Below is a small trained network, with its code and all its weights. Each question gives an input and a class and asks what happens when units are switched off, that is, made to give their printed mean instead of their output.

import numpy as np


def w(rows, s, z=0):
    codes = np.array(rows[::2]) - 128.0
    scale = np.full(codes.shape[1], s)
    scale[-1] = z or s
    return codes * scale


def f(y):
    return y / 2 * (1 + np.tanh(0.7978845608 * (y + 0.044715 * y**3)))


def log_softmax(a):
    a = a - a.max(-1, keepdims=True)
    return a - np.log(np.exp(a).sum(-1, keepdims=True))


def net(x, mask):
    res = np.array(x, float).reshape(1, 3) / 4 @ E
    y = f(res @ A[0][:, :-1].T + A[0][:, -1])
    res = res + np.where(mask, y, B[0][:, -1]) @ B[0][:, :-1]
    return log_softmax(res[-1] @ U[:, :-1].T + U[:, -1])


A, B = {}, {}
E = w([
[56,180,76,69],'x0',
[18,4,109,142],'x1',
[149,84,162,23],'x2',
],0.014)
A[0] = w([
[167,127,138,50,146],'neuron 1',
[187,163,152,45,194],'neuron 2',
[92,102,126,167,113],'neuron 3',
[140,38,165,178,103],'neuron 4',
[153,109,116,78,169],'neuron 5',
[125,57,165,33,13],'neuron 6',
[60,136,89,111,41],'neuron 7',
[177,206,139,148,253],'neuron 8',
[120,194,121,99,127],'neuron 9',
[137,159,108,110,123],'neuron 10',
[129,148,123,127,96],'neuron 11',
[125,97,143,109,86],'neuron 12',
[221,131,148,154,210],'neuron 13',
[104,229,110,71,114],'neuron 14',
[171,122,148,50,164],'neuron 15',
[152,74,136,6,131],'neuron 16',
[187,70,142,99,61],'neuron 17',
[89,108,114,174,136],'neuron 18',
[76,159,117,160,139],'neuron 19',
[137,144,177,86,77],'neuron 20',
[184,111,147,151,169],'neuron 21',
[28,138,92,94,9],'neuron 22',
],0.019,0.0052)
B[0] = w([
[123,55,119,159,193],'neuron 1',
[151,25,159,155,228],'neuron 2',
[112,91,103,99,183],'neuron 3',
[124,124,3,123,212],'neuron 4',
[107,112,128,158,169],'neuron 5',
[174,200,151,200,214],'neuron 6',
[115,127,196,86,192],'neuron 7',
[207,209,158,159,252],'neuron 8',
[166,138,74,124,191],'neuron 9',
[148,135,97,137,161],'neuron 10',
[130,144,116,130,139],'neuron 11',
[133,136,130,164,153],'neuron 12',
[137,135,227,122,222],'neuron 13',
[158,130,10,136,228],'neuron 14',
[108,47,139,153,199],'neuron 15',
[111,182,125,245,227],'neuron 16',
[63,124,124,133,175],'neuron 17',
[112,80,111,105,190],'neuron 18',
[113,125,136,91,184],'neuron 19',
[116,89,117,145,161],'neuron 20',
[108,119,192,139,181],'neuron 21',
[121,142,230,110,218],'neuron 22',
],0.034,0.021)
U = w([
[147,235,255,178,209],'0',
[224,189,74,68,92],'1',
[73,40,61,83,255],'2',
[42,153,214,3,38],'3',
[106,77,243,144,46],'4',
[126,109,68,176,117],'5',
[23,226,48,199,56],'6',
],0.0086,0.0051)

Each question gives the input, the list of numbers given to net, and the class t.
The units are the neurons (one row each of A and B). Each row of codes is followed by its name. A weight is (code - 128) times the scale printed after its matrix; where a second scale follows, it is the last column's (A, B and U).
mask holds one flag per neuron, in row order. A switched-off neuron (its flag False) gives its mean, the last column of its row in B, instead of its output. The means were averaged over made-up inputs and are rounded, as every weight is.
A unit's drop is (log p(t) with every unit on - log p(t) with that unit switched off) / (log p(t) with every unit on - log p(t) with every unit switched off).
The circuit of an input: a set's keep is (log p(t) with only the set's units on - log p(t) with every unit switched off) / (log p(t) with every unit on - log p(t) with every unit switched off). Starting from the 12 units with the biggest drops (on a tie, the unit counted first), units are removed one at a time, each time the one whose removal leaves the highest keep (on an exact tie, the one counted first), for as long as the keep stays at least 0.8.
circuit, biggest first: the units of the circuit, biggest drop first
most important unit: the unit with the biggest drop
k most important neurons: the k neurons with the biggest drops, biggest first
drop of u: that unit's drop, to one decimal
input [3,0,8], class 5: 2 most important neurons -> [neuron 2; neuron 16]
input [4,-8,8], class 5: circuit, biggest first -> [neuron 14]
input [-6,0,5], class 4: 4 most important neurons -> [neuron 8; neuron 14; neuron 13; neuron 15]
input [2,7,1], class 0: 4 most important neurons -> [neuron 6; neuron 22; neuron 2; neuron 15]
input [3,1,0], class 3: 2 most important neurons -> [neuron 8; neuron 6]
input [-2,0,4], class 4: 3 most important neurons -> [neuron 8; neuron 14; neuron 15]
input [-6,4,0], class 2: 2 most important neurons -> [neuron 16; neuron 8]
input [-6,-7,1], class 4: 2 most important neurons -> [neuron 2; neuron 6]
input [-8,2,-3], class 2: 2 most important neurons -> [neuron 4; neuron 16]
input [-7,-5,1], class 4: 3 most important neurons -> [neuron 2; neuron 6; neuron 16]
input [0,-2,6], class 4: 2 most important neurons -> [neuron 4; neuron 2]
input [-7,2,-1], class 2: 2 most important neurons -> [neuron 4; neuron 16]
input [1,2,-6], class 3: 2 most important neurons -> [neuron 14; neuron 4]
input [-4,1,4], class 6: 3 most important neurons -> [neuron 8; neuron 4; neuron 22]
input [-4,1,1], class 6: most important unit -> neuron 2
input [1,-2,-1], class 1: drop of neuron 22 -> 0.2
input [4,-7,3], class 5: drop of neuron 7 -> 0.0
input [7,1,-8], class 3: drop of neuron 22 -> 0.1
